Where the symbols take the nodes:
NH ^ GP
NH § ZH
NH * QC
NH @ CP
NH ! QM
NH ~ QF
NH $ HS
NH & GG
NH % HH
LC @ RP
LC ! MQ
LC % NF
CH ^ MJ
CH § CF
CH * TC
CH @ JT
CH ! DZ
CH ~ QL
CH $ JZ
CH & HB
CH % FB
ML ^ BF
ML @ FC
ML & BQ
QL * JC
QL ~ CH
QL % DM
FD § QT
FD ! ZG
FD $ QJ
RL ~ MT
RL & JC
RL % HF
JB * FQ
JB ! DM
JB ~ CQ
NR § DC
NR $ MP
NR % ZG
RR § RP
RR ! MP
RR % QJ
JZ * DC
JZ $ CH
JZ % TN
MH ^ TN
MH * GR
MH $ GJ
ZC @ LL
ZC ! BF
ZC & NF
LM ^ LL
LM ! FC
LM & TT
GF § BF
GF @ BR
GF & LF
GR ^ GG
GR § BP
GR * MH
GR @ CZ
GR ! TQ
GR ~ GM
GR $ NC
GR & GP
GR % LT
LQ ^ TC
LQ § QQ
LQ * MJ
LQ @ MD
LQ ! QR
LQ ~ HN
LQ $ LT
LQ & HD
LQ % NC
RJ § HF
RJ ~ BR
RJ & HR
ZM ^ DQ
ZM § GL
ZM * QD
ZM @ FB
ZM ! RT
ZM ~ CC
ZM $ HM
ZM & QZ
ZM % JT
DC ^ LT
DC § NR
DC * JZ
DC @ TG
DC ! BS
DC ~ FT
DC $ TC
DC & HH
DC % GG
JH ^ HR
JH § FH
JH ~ ZJ
FP § TN
FP * ZG
FP $ CD
NQ @ HF
NQ ~ BF
NQ & GT
FC ^ HS
FC § BC
FC * FM
FC @ ML
FC ! LM
FC ~ ZN
FC $ GP
FC & NC
FC % HD
BR ^ BC
BR § HS
BR * JG
BR @ GF
BR ! TD
BR ~ RJ
BR $ ZH
BR & PR
BR % PP
LL ^ LM
LL § TD
LL * BL
LL @ ZC
LL ! HS
LL ~ ZZ
LL $ QM
LL & QS
LL % GD
NF ^ NB
NF § MG
NF * RT
NF @ QS
NF ! QD
NF ~ PQ
NF $ CN
NF & ZC
NF % LC
HD ^ MT
HD & LQ
HD % FC
LT ^ DC
LT $ LQ
LT % GR
BP ^ ZG
BP § GR
BP $ ZJ
GD ! MT
GD & RP
GD % LL
DQ ^ ZM
DQ * BQ
DQ @ GJ
MG § NF
MG @ QJ
MG ! LF
JT * MQ
JT @ CH
JT % ZM
MJ ^ CH
MJ * LQ
MJ % GJ
RT * NF
RT @ CQ
RT ! ZM
QG ^ CD
QG § GJ
QG * ZJ
GM ^ JL
GM ~ GR
GM $ FH
QD ^ BQ
QD § LF
QD * ZM
QD @ LP
QD ! NF
QD ~ GT
QD $ RD
QD & BF
QD % MQ
LP ^ NC
LP § PR
LP * FB
LP @ QD
LP ! QS
LP ~ RG
LP $ GG
LP & HS
LP % TC
NL ^ CQ
NL * TT
NL ! GJ
HH $ MT
HH & DC
HH % NH
HT @ JL
HT ~ RD
HT $ GT
ZN ^ HF
ZN ~ FC
ZN & FH
LF ^ PB
LF § QD
LF * GL
LF @ PR
LF ! MG
LF ~ PZ
LF $ BD
LF & GF
LF % PN
QF ~ NH
QF $ HF
QF & JL
FM ^ ZP
FM * FC
FM & GJ
CC * GT
CC @ DM
CC ~ ZM
PH * HF
PH ~ ZP
PH & DM
ZP ^ FM
ZP § JG
ZP * HS
ZP @ QZ
ZP ! BL
ZP ~ PH
ZP $ QC
ZP & FB
ZP % HB
DM ^ DH
DM § CT
DM * RG
DM @ CC
DM ! JB
DM ~ FB
DM $ TR
DM & PH
DM % QL
GP ^ NH
GP $ FC
GP & GR
TT ^ QS
TT § HP
TT * NL
TT @ NB
TT ! NC
TT ~ CL
TT $ TQ
TT & LM
TT % QR
BC ^ BR
BC § FC
BC & ZJ
SD § FQ
SD ! HR
SD ~ QJ
TL ! JC
TL ~ RP
TL % FQ
GL § ZM
GL * LF
GL @ CD
TR * JL
TR ~ TN
TR $ DM
FB ^ GJ
FB § CD
FB * LP
FB @ ZM
FB ! CQ
FB ~ DM
FB $ TN
FB & ZP
FB % CH
TN ^ MH
TN § FP
TN * GG
TN @ HM
TN ! SF
TN ~ TR
TN $ FB
TN & QC
TN % JZ
HS ^ FC
HS § BR
HS * ZP
HS @ BF
HS ! LL
HS ~ HF
HS $ NH
HS & LP
HS % MT
PQ @ FQ
PQ ! GT
PQ ~ NF
ZZ ! HF
ZZ ~ LL
ZZ & FQ
HN ^ JC
HN ~ LQ
HN % FH
SF * QT
SF ! TN
SF $ CQ
ZG ^ BP
ZG § GG
ZG * FP
ZG @ BD
ZG ! FD
ZG ~ JQ
ZG $ PR
ZG & ZH
ZG % NR
QM ! NH
QM $ LL
QM & QT
QC * NH
QC $ ZP
QC & TN
PB ^ LF
PB § BQ
PB @ ZJ
ZD ^ GT
ZD @ FH
ZD ~ BQ
GT ^ ZD
GT § PZ
GT * CC
GT @ RG
GT ! PQ
GT ~ QD
GT $ HT
GT & NQ
GT % DT
MD ^ MQ
MD @ LQ
MD % BQ
DH ^ DM
DH * FH
DH ~ GJ
BS ! DC
BS $ RP
BS % QT
HR ^ JH
HR § RG
HR * CT
HR @ PZ
HR ! SD
HR ~ PR
HR $ JQ
HR & RJ
HR % BN
CZ ^ RD
CZ @ GR
CZ $ BQ
HB * MT
HB & CH
HB % ZP
FQ ^ CL
FQ § SD
FQ * JB
FQ @ PQ
FQ ! RG
FQ ~ QS
FQ $ MS
FQ & ZZ
FQ % TL
CP @ NH
CP $ BF
CP & RD
CD ^ QG
CD § FB
CD * PR
CD @ GL
CD ! LB
CD ~ CT
CD $ FP
CD & JG
CD % CF
MS ! JL
MS ~ QT
MS $ FQ
BQ ^ QD
BQ § PB
BQ * DQ
BQ @ NC
BQ ! NB
BQ ~ ZD
BQ $ CZ
BQ & ML
BQ % MD
JC ^ HN
JC § BN
JC * QL
JC @ DT
JC ! TL
JC ~ TC
JC $ FT
JC & RL
JC % RG
CQ ^ NL
CQ § LB
CQ * QS
CQ @ RT
CQ ! FB
CQ ~ JB
CQ $ SF
CQ & BL
CQ % DZ
BN § JC
BN ~ MP
BN % HR
PN § MQ
PN @ MP
PN % LF
RP ^ QR
RP § RR
RP * DZ
RP @ LC
RP ! TC
RP ~ TL
RP $ BS
RP & GD
RP % QS
TG @ DC
TG $ MQ
TG % RD
CN @ QT
CN ! RD
CN $ NF
ZH § NH
ZH $ BR
ZH & ZG
PR ^ ZJ
PR § LP
PR * CD
PR @ LF
PR ! QJ
PR ~ HR
PR $ ZG
PR & BR
PR % MP
FT ~ DC
FT $ JC
FT % JL
QR ^ RP
QR ! LQ
QR % TT
ZJ ^ PR
ZJ § NC
ZJ * QG
ZJ @ PB
ZJ ! HP
ZJ ~ JH
ZJ $ BP
ZJ & BC
ZJ % QQ
MP ^ QQ
MP § TC
MP * CF
MP @ PN
MP ! RR
MP ~ BN
MP $ NR
MP & PP
MP % PR
BD § RD
BD @ ZG
BD $ LF
PP § MT
PP & MP
PP % BR
GJ ^ FB
GJ § QG
GJ * NC
GJ @ DQ
GJ ! NL
GJ ~ DH
GJ $ MH
GJ & FM
GJ % MJ
HP ^ QJ
HP § TT
HP ! ZJ
TQ ^ QT
TQ ! GR
TQ $ TT
PZ § GT
PZ @ HR
PZ ~ LF
CL ^ FQ
CL ! FH
CL ~ TT
JQ § JL
JQ ~ ZG
JQ $ HR
CT § DM
CT * HR
CT ~ CD
JG § ZP
JG * BR
JG & CD
CF § CH
CF * MP
CF % CD
HF ^ ZN
HF § RJ
HF * PH
HF @ NQ
HF ! ZZ
HF ~ HS
HF $ QF
HF & RG
HF % RL
QS ^ TT
QS § QJ
QS * CQ
QS @ NF
QS ! LP
QS ~ FQ
QS $ QT
QS & LL
QS % RP
RD ^ CZ
RD § BD
RD * HM
RD @ GG
RD ! CN
RD ~ HT
RD $ QD
RD & CP
RD % TG
MQ ^ MD
MQ § PN
MQ * JT
MQ @ TC
MQ ! LC
MQ ~ DT
MQ $ TG
MQ & MR
MQ % QD
MT ^ HD
MT § PP
MT * HB
MT @ MR
MT ! GD
MT ~ RL
MT $ HH
MT & TC
MT % HS
TD § LL
TD ! BR
TD & QJ
NB ^ NF
NB @ TT
NB ! BQ
BF ^ ML
BF § GF
BF * QZ
BF @ HS
BF ! ZC
BF ~ NQ
BF $ CP
BF & QD
BF % MR
JL ^ GM
JL § JQ
JL * TR
JL @ HT
JL ! MS
JL ~ GG
JL $ RG
JL & QF
JL % FT
DT @ JC
DT ~ MQ
DT % GT
HM * RD
HM @ TN
HM $ ZM
LB § CQ
LB * QJ
LB ! CD
QJ ^ HP
QJ § QS
QJ * LB
QJ @ MG
QJ ! PR
QJ ~ SD
QJ $ FD
QJ & TD
QJ % RR
QT ^ TQ
QT § FD
QT * SF
QT @ CN
QT ! GG
QT ~ MS
QT $ QS
QT & QM
QT % BS
NC ^ LP
NC § ZJ
NC * GJ
NC @ BQ
NC ! TT
NC ~ FH
NC $ GR
NC & FC
NC % LQ
DZ * RP
DZ ! CH
DZ % CQ
BL * LL
BL ! ZP
BL & CQ
RG ^ FH
RG § HR
RG * DM
RG @ GT
RG ! FQ
RG ~ LP
RG $ JL
RG & HF
RG % JC
FH ^ RG
FH § JH
FH * DH
FH @ ZD
FH ! CL
FH ~ NC
FH $ GM
FH & ZN
FH % HN
GG ^ GR
GG § ZG
GG * TN
GG @ RD
GG ! QT
GG ~ JL
GG $ LP
GG & NH
GG % DC
QZ * BF
QZ @ ZP
QZ & ZM
TC ^ LQ
TC § MP
TC * CH
TC @ MQ
TC ! RP
TC ~ JC
TC $ DC
TC & MT
TC % LP
QQ ^ MP
QQ § LQ
QQ % ZJ
MR @ MT
MR & MQ
MR % BF

In the rows, zero is written as 49.

The rows follow the links: the fewer symbols apart two nodes are, the more alike their rows tend to be.

Name the node of each row.
 38   56   37   52   64   48   62   60   70   74   84   54   55   38   41   57   49   45   26   46   65   62   64   43   55   31   42   56   87   35   57   64   24   49   45   85   50   57   65   49   28   64   55   44   44   36   57   46   40   40   46   54   50   44   57   58   34   53   59   48   49   53   36   54   46   31   61   47   29 | HN
 49   71   39   30   68   53   38   57   58   61   50   56   32   40   51   16   45   51   64   35   46   63   51   57   58   67   73   53   66   55   32   28   52   19   52   45   58   51   47   30   44   27   32   49   43   45   55   29   54   56   38   43   62   48   49   59   66   49   44   54   41   26   31   43   59   36   62   28   49 | PZ
 55   79   46   49   45   66   41   69   80   76   56   68   50   61   27   46   53   66   57   65   32   57   73   60   38   38   56   66   58   50   29   48   56   40   54   55   64   58   43   55   38   55   39   44   67   44   66   54   71   46   49   61   41   55   60   42   52   64   50   55   32   46   54   70   48   38   68   14   37 | BQ
 40   69   44   66   46   40   49   37   56   72   73   49   65   45   43   37   41   63   32   67   60   52   58   50   47   79   62   68   86   50   58   57   37   49   39   58   62   67   66   49   43   52   61   42   64   46   46   66   45   46   36   41   61   28   44   38   28   69   47   49   36   67   53   58   45   48   49   42   35 | CL
 21   44   63   51   35   37   59   34   46   41   49   39   70   46   62   50   70   51   17   63   61   46   49   43   56   54   53   56   36   55   80   52   69   61   33   51   51   36   58   52   45   62   53   62   19   56   44   65   51   31   40   35   47   56   48   61   40   47   40   58   57   63   35   55   28   45   25   52   48 | BS
 54   60   64   33   57   65   59   67   71   80   48   62   35   55   47   41   65   51   52   43   40   62   42   54   55   19   49   77   46   45   31   36   67   43   49   46   59   66   45   58   46   63   38   67   38   46   67   48   54   52   40   65   33   59   64   68   65   32   36   60   54   39   34   62   36   23   61   19   41 | MQ
 37   39   53   50   45   43   62   47   50   31   30   27   57   30   50   85   59   42   36   51   54   37   45   55   55   30   32   42   16   45   77   61   58   58   45   51   37   24   50   44   44   56   47   55   20   54   50   37   54   41   56   49   51   75   45   71   45   40   50   40   61   39   41   68   35   50   53   69   59 | HH
 35   51   62   50   59   37   75   39   49   69   64   46   59   36   67   28   53   45   21   50   66   53   37   38   57   63   65   73   79   38   62   55   45   54   32   58   53   75   64   49   40   68   61   55   35   39   46   60   31   44   25   47   55   34   45   55   44   38   36   55   56   57   31   52   35   43   40   57   32 | TL
 19   54   65   55   29   41   46   26   44   32   47   40   76   47   51   52   62   60   27   74   58   45   49   46   48   74   57   46   28   60   78   47   72   62   35   56   44   33   58   53   48   54   58   54   32   57   45   74   57   39   45   35   51   54   38   47   32   58   36   52   46   64   51   59   32   56   29   60   61 | QT
 48   75   39   51   50   66   25   55   61   64   52   59   30   65   38   35   51   56   64   45   40   49   68   61   42   64   59   54   56   54   27   38   40   23   51   49   63   41   39   38   45   20   29   48   69   47   63   39   66   41   46   40   45   46   74   45   72   61   58   69   36   39   38   51   56   45   57   13   49 | PB
 62   28   45   39   51   45   39   52   26   24   52   65   36   66   62   37   36   32   69   22   53   55   39   36   50   55   47   22   51   53   33   40   34   53   60   45   39   55   50   56   70   43   45   48   68   50   35   49   51   64   60   52   42   30   69   37   57   47   61   56   62   53   50   13   68   61   39   56   60 | CD
 27   57   51   43   36   34   50   30   46   41   58   34   73   38   53   40   61   56   26   63   63   52   56   42   54   74   65   49   46   54   77   52   65   67   41   56   49   42   63   47   41   52   61   49   26   57   36   61   43   40   35   28   64   53   21   37   25   58   36   46   46   60   48   48   36   46   34   61   53 | MS
 87   37   38   71   54   53   51   62   46   43   46   53   45   60   40   73   32   45   68   49   34   39   44   52   43   33   25   40   53   46   35   64   32   55   62   45   44   54   35   50   51   56   57   37   77   50   49   42   38   62   62   76   44   44   47   36   45   55   67   29   47   56   81   52   59   69   53   67   41 | FM
 74   35   64   52   41   42   56   41   23   43   51   54   55   68   58   33   42   46   53   51   49   50   29   40   42   58   45   51   52   52   42   49   58   65   53   40   46   72   49   68   64   65   74   50   69   54   37   76   32   58   39   60   41   28   47   27   39   48   40   49   50   73   68   32   49   67   31   48   44 | CQ
 42   68   40   57   58   50   52   61   75   69   80   56   58   45   32   53   35   60   47   57   61   58   69   42   43   53   47   57   94   45   54   60   22   44   52   79   56   62   64   51   35   48   57   39   60   37   50   57   51   48   58   50   51   43   43   43   25   73   63   46   29   50   50   58   62   33   62   51   40 | FH
 45   61   49   70   44   58   50   51   79   61   67   67   61   60   31   75   45   70   42   60   60   57   69   41   31   50   38   58   75   55   52   60   35   49   49   80   50   63   62   54   51   57   53   40   77   42   60   71   66   45   67   56   37   49   66   51   36   74   58   50   38   65   52   56   55   39   60   41   46 | NC
 40   60   76   60   36   40   66   35   42   61   52   54   66   53   65   39   52   66   30   72   64   45   31   41   33   80   62   71   67   55   58   50   63   52   34   62   56   81   61   58   65   58   59   54   64   58   45   79   53   47   46   43   42   39   48   48   43   52   25   48   42   72   38   51   41   54   43   51   53 | QS
 57   49   43   79   56   50   73   55   64   66   50   44   50   41   44   93   52   50   37   52   48   34   53   57   45   28   31   68   57   35   61   77   31   47   43   59   48   53   40   46   45   46   48   52   64   45   59   38   46   42   63   62   40   52   75   75   56   42   67   41   48   50   50   80   50   57   58   64   32 | HD
 64   76   40   58   55   62   48   58   69   77   32   49   38   55   29   63   45   65   67   66   30   37   58   76   41   36   47   68   46   50   34   57   53   33   55   38   60   50   27   42   43   40   45   47   66   46   63   32   56   49   49   68   53   60   49   52   60   51   54   46   35   30   67   77   56   53   70   40   34 | ML
 34   65   39   23   46   48   31   60   71   52   54   43   52   34   40   41   62   57   55   61   40   69   66   53   60   41   59   56   28   54   58   37   71   50   60   46   58   26   53   42   29   57   49   46   16   52   54   44   61   44   41   42   71   72   21   42   46   57   41   42   47   39   50   57   46   30   60   39   56 | HT
 75   53   41   45   43   64   37   73   53   66   66   62   38   74   28   44   48   54   72   43   21   57   54   60   47   22   44   58   47   46   18   51   47   52   63   38   53   59   40   60   52   57   57   46   73   46   56   50   55   63   53   74   44   45   61   25   54   55   55   44   42   54   74   47   52   49   56   23   38 | DQ
 41   73   55   49   44   55   38   34   38   66   36   47   41   60   59   14   59   55   43   53   44   46   46   61   46   84   76   60   50   54   34   35   65   25   38   34   64   55   42   44   59   29   35   56   54   55   50   50   57   48   29   35   50   38   57   47   71   46   33   65   44   48   31   50   46   49   39   20   60 | MG
 43   48   46   60   48   58   63   59   66   71   76   64   54   52   40   74   58   51   27   46   67   50   62   38   41   31   40   64   69   37   57   66   32   52   38   77   45   59   55   56   43   58   49   55   65   34   69   64   59   39   59   60   29   46   85   73   45   57   60   62   50   62   28   62   37   33   48   39   36 | LQ

Each walk starts at a row. The symbols on each line, taken left to right, move it on to the next node.
Answer with the node's row; about right is enough.
 65   14   51   39   47   52   54   55   21   31   52   59   33   60   62   41   48   17   54   15   55   51   37   40   56   37   42   28   48   44   42   45   30   56   57   49   32   48   48   55   60   48   44   60   56   45   42   45   41   57   57   51   40   35   81   54   66   34   64   65   66   52   44   22   58   50   36   49   52
§ § * $ $
 33   38   64   49   60   55   61   43   43   47   49   57   40   52   68   49   58   34   37   28   75   54   42   39   47   53   48   38   62   46   51   43   40   39   40   63   36   51   55   47   62   29   34   65   48   43   46   43   55   45   54   30   34   43   84   84   69   39   58   68   61   48    7   41   52   42   42   49   55
% $ * * $ ~
 36   54   43   41   72   45   47   49   49   39   59   52   46   34   63   39   38   44   59   31   69   60   53   35   48   76   67   32   82   52   51   35   26   33   47   66   46   56   70   37   55   27   37   42   53   41   43   41   51   51   56   28   61   47   46   62   50   57   64   56   51   32   29   25   70   33   55   58   61
 34   47   42   58   51   55   45   45   50   45   65   60   42   53   54   58   60   39   33   27   65   44   64   41   48   54   53   38   69   39   52   56   23   37   44   64   44   43   52   43   47   33   32   56   65   40   50   36   62   38   56   39   37   39   94   75   63   50   73   73   53   56   18   45   47   49   35   39   50
^ § @ § % * @ §
 78   25   55   45   50   54   61   65   41   42   56   65   41   71   45   50   39   51   72   41   48   59   36   34   41   37   32   32   48   48   30   48   48   69   63   54   39   72   57   71   64   66   60   46   67   50   49   63   44   74   61   68   40   38   47   32   44   47   50   44   54   61   73   27   57   51   50   59   47
* @ @ § * ! § @
 77   51   63   46   38   52   50   51   38   62   54   58   43   73   51   14   49   48   58   52   24   54   37   59   49   46   54   60   43   52   24   39   66   53   54   22   59   65   36   64   61   62   60   53   57   50   48   61   39   58   30   65   43   30   48   28   51   40   28   47   47   60   74   44   42   61   42   25   42
 37   45   71   58   47   40   74   35   46   66   46   50   61   55   73   42   68   52   18   57   67   43   28   36   43   58   56   71   63   44   57   52   60   52   29   61   51   76   54   63   52   63   62   70   43   48   54   68   43   41   32   52   42   35   62   65   48   38   34   60   55   72   27   57   27   50   37   46   41
% @ ! * * ~
 53   67   53   31   69   52   52   71   72   80   59   58   44   45   42   35   46   63   67   60   42   69   55   54   53   47   65   69   62   54   26   34   55   40   52   51   62   70   54   44   40   54   43   47   42   44   64   56   50   58   35   55   63   59   28   46   52   51   42   43   38   26   50   54   51   21   77   36   39
% ~ ! @ ~ ! $ $ §
 33   42   49   35   71   44   56   46   50   48   64   49   41   38   67   36   51   31   40   22   72   56   47   39   57   58   61   44   72   42   56   39   23   37   48   67   48   56   61   37   46   28   40   57   33   44   42   36   48   46   47   39   58   40   62   76   56   40   55   65   56   38   13   32   52   29   51   60   48
 39   63   62   54   63   34   60   32   53   69   63   44   63   46   58   25   44   64   34   67   64   54   39   40   47   81   65   66   90   49   59   48   48   48   38   60   60   80   69   54   49   56   61   48   51   51   44   72   41   50   37   42   62   34   30   41   31   55   28   45   35   61   44   50   38   45   48   57   42
! ^ ^ @ @ $
 20   48   53   32   44   42   41   58   66   33   65   40   66   26   43   61   51   57   42   61   64   62   65   41   56   55   47   41   42   57   74   50   50   66   55   72   41   26   73   41   35   54   54   43   15   54   53   57   53   44   54   34   65   72   16   45   29   66   48   38   49   45   42   48   43   30   51   64   54
! ! % ~ & & & &
 23   32   60   39   39   52   53   47   61   35   53   43   59   39   48   76   71   43   29   49   60   57   53   44   55   32   38   44   23   50   82   54   61   66   49   68   40   26   60   54   42   63   45   62   14   46   54   49   57   31   51   34   46   70   48   70   43   43   48   60   62   52   27   57   35   41   39   58   61
 68   26   53   38   56   51   64   64   42   50   72   56   47   51   50   45   34   32   53   23   50   61   41   40   65   21   35   44   57   34   48   52   36   67   60   56   39   73   59   63   41   72   66   54   44   41   43   52   22   58   42   75   48   35   46   39   37   35   55   40   64   55   57   24   52   37   53   60   39
% @ @ § ~ § @ ! !
 75   44   54   33   51   64   48   75   50   58   44   67   38   72   44   36   38   49   79   47   30   60   41   50   45   28   46   48   35   53   13   35   58   53   65   36   54   60   41   60   53   64   59   52   58   46   55   59   47   66   47   78   42   50   45   23   54   43   37   41   52   44   76   43   55   39   56   30   44
@ ~ @ ~ ^ ^ * $ !
 32   66   56   41   33   48   38   33   50   59   41   38   63   48   47   32   75   67   41   69   36   50   49   60   53   59   64   68   21   56   60   39   90   52   43   35   59   33   43   52   42   59   50   53   25   56   51   61   60   39   32   39   54   59   32   39   52   53   29   53   47   58   46   71   31   50   39   26   55
 71   24   64   49   37   44   72   41   25   51   56   57   52   61   64   37   53   37   34   39   44   51   33   43   50   33   43   57   47   41   49   51   54   66   48   40   41   70   50   74   57   68   74   62   49   53   35   63   30   53   38   59   38   30   55   36   45   29   37   51   59   75   55   38   40   63   31   50   37
% @ ! * * ~
 75   48   45   26   61   54   48   76   50   63   61   61   37   62   36   28   33   46   79   43   30   65   49   52   58   28   53   50   53   48   18   36   51   53   69   36   54   63   45   62   41   68   56   44   53   43   52   49   37   67   42   74   56   48   37   28   48   42   47   38   53   41   72   40   54   37   60   37   41
@ § § ~ $ $ *
 42   50   72   48   60   51   60   56   70   56   52   71   57   50   58   69   37   67   57   66   74   58   41   26   29   57   40   46   72   65   45   40   55   56   45   82   50   79   70   63   63   57   45   51   61   50   59   75   69   57   73   54   38   56   50   66   37   56   41   49   42   53   40   44   56   31   63   59   55
 56   31   42   29   45   42   36   58   42   20   64   43   59   47   41   50   44   38   61   38   46   63   54   41   64   33   40   34   27   48   64   46   48   76   71   51   37   33   64   58   38   66   65   44   31   48   34   58   41   55   49   53   60   59   23   26   29   50   57   39   59   53   71   31   57   49   42   64   52
$ * § $ $ ~
 35   49   58   49   59   52   37   42   48   31   41   59   42   47   60   51   39   44   54   37   73   47   51   33   37   78   61   30   68   65   42   37   38   31   43   63   45   56   61   41   69   23   31   50   64   50   48   50   70   50   64   35   46   48   74   72   61   58   57   62   49   40   19   32   63   41   47   55   68
^ ^ @ @ @ §
 49   68   63   39   55   63   53   71   73   82   41   65   39   51   40   46   48   63   67   61   39   63   48   59   44   41   56   71   45   59   27   28   77   31   56   50   59   69   46   52   50   57   38   49   50   52   64   58   68   63   47   67   47   64   47   51   62   50   32   50   45   43   48   57   48   33   67   19   48
